Below is a small trained network, with its code and all its weights. Each question gives an input and a class and asks what happens when units are switched off, that is, made to give their printed mean instead of their output.

import numpy as np


def w(rows, s, z=0):
    codes = np.array(rows[::2]) - 128.0
    scale = np.full(codes.shape[1], s)
    scale[-1] = z or s
    return codes * scale


def norm(h):
    return h / np.sqrt((h * h).mean(-1, keepdims=True) + 1e-5)


def f(y):
    return np.maximum(y, 0)


def log_softmax(a):
    a = a - a.max(-1, keepdims=True)
    return a - np.log(np.exp(a).sum(-1, keepdims=True))


def net(x, mask):
    res = np.array(x, float).reshape(1, 8) / 4 @ E
    u = 0
    for l in range(4):
        y = f(norm(res) @ A[l][:, :-1].T + A[l][:, -1])
        res = res + np.where(mask[u : u + 5], y, B[l][:, -1]) @ B[l][:, :-1]
        u += 5
    return log_softmax(norm(res)[-1] @ U[:, :-1].T + U[:, -1])


A, B = {}, {}
E = w([
[184,167,138,35,88,182],'x0',
[142,116,138,123,75,173],'x1',
[224,227,99,135,108,85],'x2',
[188,161,169,108,184,89],'x3',
[123,118,131,83,100,159],'x4',
[2,112,102,105,66,36],'x5',
[107,177,81,78,135,77],'x6',
[45,122,45,178,156,139],'x7',
],0.0047)
A[0] = w([
[59,154,109,139,86,144,13],'L0N1',
[156,145,64,2,114,71,5],'L0N2',
[168,100,142,209,96,102,138],'L0N3',
[172,81,148,212,94,90,106],'L0N4',
[175,106,194,89,162,155,196],'L0N5',
],0.0068,0.0018)
B[0] = w([
[131,199,28,128,178,180,180],'L0N1',
[61,240,232,94,174,164,232],'L0N2',
[183,108,129,142,162,220,203],'L0N3',
[84,144,56,38,158,73,199],'L0N4',
[124,106,83,173,3,150,254],'L0N5',
],0.006,0.0034)
A[1] = w([
[202,222,188,156,135,155,73],'L1N1',
[27,98,89,245,134,160,90],'L1N2',
[62,70,122,16,138,33,92],'L1N3',
[126,63,99,19,159,129,254],'L1N4',
[33,158,2,188,59,96,105],'L1N5',
],0.0054,0.0031)
B[1] = w([
[180,147,53,184,144,51,240],'L1N1',
[104,190,59,179,210,108,244],'L1N2',
[168,125,158,128,204,33,199],'L1N3',
[130,162,181,210,40,114,237],'L1N4',
[44,3,67,51,99,156,253],'L1N5',
],0.0061,0.0032)
A[2] = w([
[126,205,190,31,85,173,180],'L2N1',
[149,149,94,222,187,214,10],'L2N2',
[248,131,110,118,147,141,7],'L2N3',
[30,95,87,180,188,54,196],'L2N4',
[77,214,122,3,103,105,109],'L2N5',
],0.0064,0.002)
B[2] = w([
[48,193,139,254,141,101,216],'L2N1',
[191,137,188,212,230,119,197],'L2N2',
[169,109,62,49,19,73,192],'L2N3',
[166,118,158,30,132,180,254],'L2N4',
[75,197,118,223,216,124,211],'L2N5',
],0.0075,0.0055)
A[3] = w([
[115,122,188,187,39,176,2],'L3N1',
[197,118,45,155,97,79,83],'L3N2',
[241,158,90,96,81,120,61],'L3N3',
[126,108,177,77,188,1,108],'L3N4',
[151,213,61,80,186,96,112],'L3N5',
],0.0069,0.0026)
B[3] = w([
[148,114,156,105,47,210,172],'L3N1',
[161,172,47,2,129,67,221],'L3N2',
[137,117,50,142,119,83,240],'L3N3',
[158,112,218,92,61,96,200],'L3N4',
[105,74,115,171,80,137,254],'L3N5',
],0.008,0.0041)
U = w([
[41,251,169,218,149,63,155],'0',
[33,67,48,69,171,164,210],'1',
[218,150,34,131,97,55,214],'2',
[182,91,175,214,255,162,79],'3',
[115,81,242,53,139,29,45],'4',
[133,106,182,166,28,208,3],'5',
],0.014,0.0024)

Each question gives the input, the list of numbers given to net, and the class t.
The units are the neurons (one row each of A and B). Each row of codes is followed by its name. A weight is (code - 128) times the scale printed after its matrix; where a second scale follows, it is the last column's (A, B and U).
mask holds one flag per neuron, layer by layer. A switched-off neuron (its flag False) gives its mean, the last column of its row in B, instead of its output. The means were averaged over made-up inputs and are rounded, as every weight is.
A unit's drop is (log p(t) with every unit on - log p(t) with that unit switched off) / (log p(t) with every unit on - log p(t) with every unit switched off).
The circuit of an input: a set's keep is (log p(t) with only the set's units on - log p(t) with every unit switched off) / (log p(t) with every unit on - log p(t) with every unit switched off). Starting from the 12 units with the biggest drops (on a tie, the unit counted first), units are removed one at a time, each time the one whose removal leaves the highest keep (on an exact tie, the one counted first), for as long as the keep stays at least 0.8.
units of the circuit, in order: the units of the circuit, biggest drop first
unit that matters most: the unit with the biggest drop
k most important neurons: the k neurons with the biggest drops, biggest first
k most important neurons of layer l: the k neurons of layer l with the biggest drops, biggest first
input [-7,8,4,-4,-2,-6,-1,3], class 3: units of the circuit, in order => L2N2
input [-1,7,-7,2,7,5,7,0], class 0: 2 most important neurons of layer 1 => L1N4, L1N1
input [7,-8,8,-3,-7,-5,8,4], class 0: units of the circuit, in order => L0N2, L2N5
input [0,-2,-1,0,7,-2,1,0], class 5: 2 most important neurons of layer 1 => L1N2, L1N3
input [2,3,1,-5,-2,-5,0,6], class 3: 2 most important neurons => L2N2, L0N5
input [-1,-8,-6,-2,3,0,5,0], class 4: units of the circuit, in order => L1N3, L3N4
input [-6,1,3,-5,-8,1,2,-5], class 1: 3 most important neurons => L0N4, L0N3, L1N5
input [-6,8,-1,8,0,4,8,2], class 4: units of the circuit, in order => L3N4, L2N4
input [-8,0,-7,1,-2,-5,7,3], class 3: 3 most important neurons => L0N5, L2N2, L1N2
input [5,2,-7,4,-5,-6,-4,-6], class 5: 2 most important neurons => L0N5, L3N1
input [-1,4,2,4,-7,5,-3,-4], class 4: units of the circuit, in order => L0N4, L3N4
input [-6,-1,-1,3,0,3,-7,-6], class 4: 2 most important neurons => L0N4, L1N3
input [4,-2,3,4,-6,2,1,-6], class 0: 2 most important neurons => L0N2, L2N1
input [-3,7,8,-7,4,7,0,2], class 1: unit that matters most => L1N5
input [1,1,0,-4,4,4,5,1], class 0: 3 most important neurons => L0N2, L2N5, L0N5
input [1,3,-4,6,2,2,-5,4], class 3: 2 most important neurons => L1N2, L0N4
input [2,-3,-1,-6,8,-6,2,4], class 3: 3 most important neurons => L2N2, L0N4, L0N5
input [-4,5,0,-2,1,4,4,-3], class 1: 2 most important neurons => L0N1, L1N5
input [4,4,1,6,2,7,-8,4], class 1: 2 most important neurons => L0N2, L0N1
input [-6,0,5,-3,-2,4,-1,-6], class 4: unit that matters most => L0N4
input [8,4,-3,-3,7,-3,1,7], class 5: 2 most important neurons of layer 1 => L1N4, L1N2
input [-6,-2,3,6,0,-8,2,6], class 2: 2 most important neurons of layer 2 => L2N3, L2N5
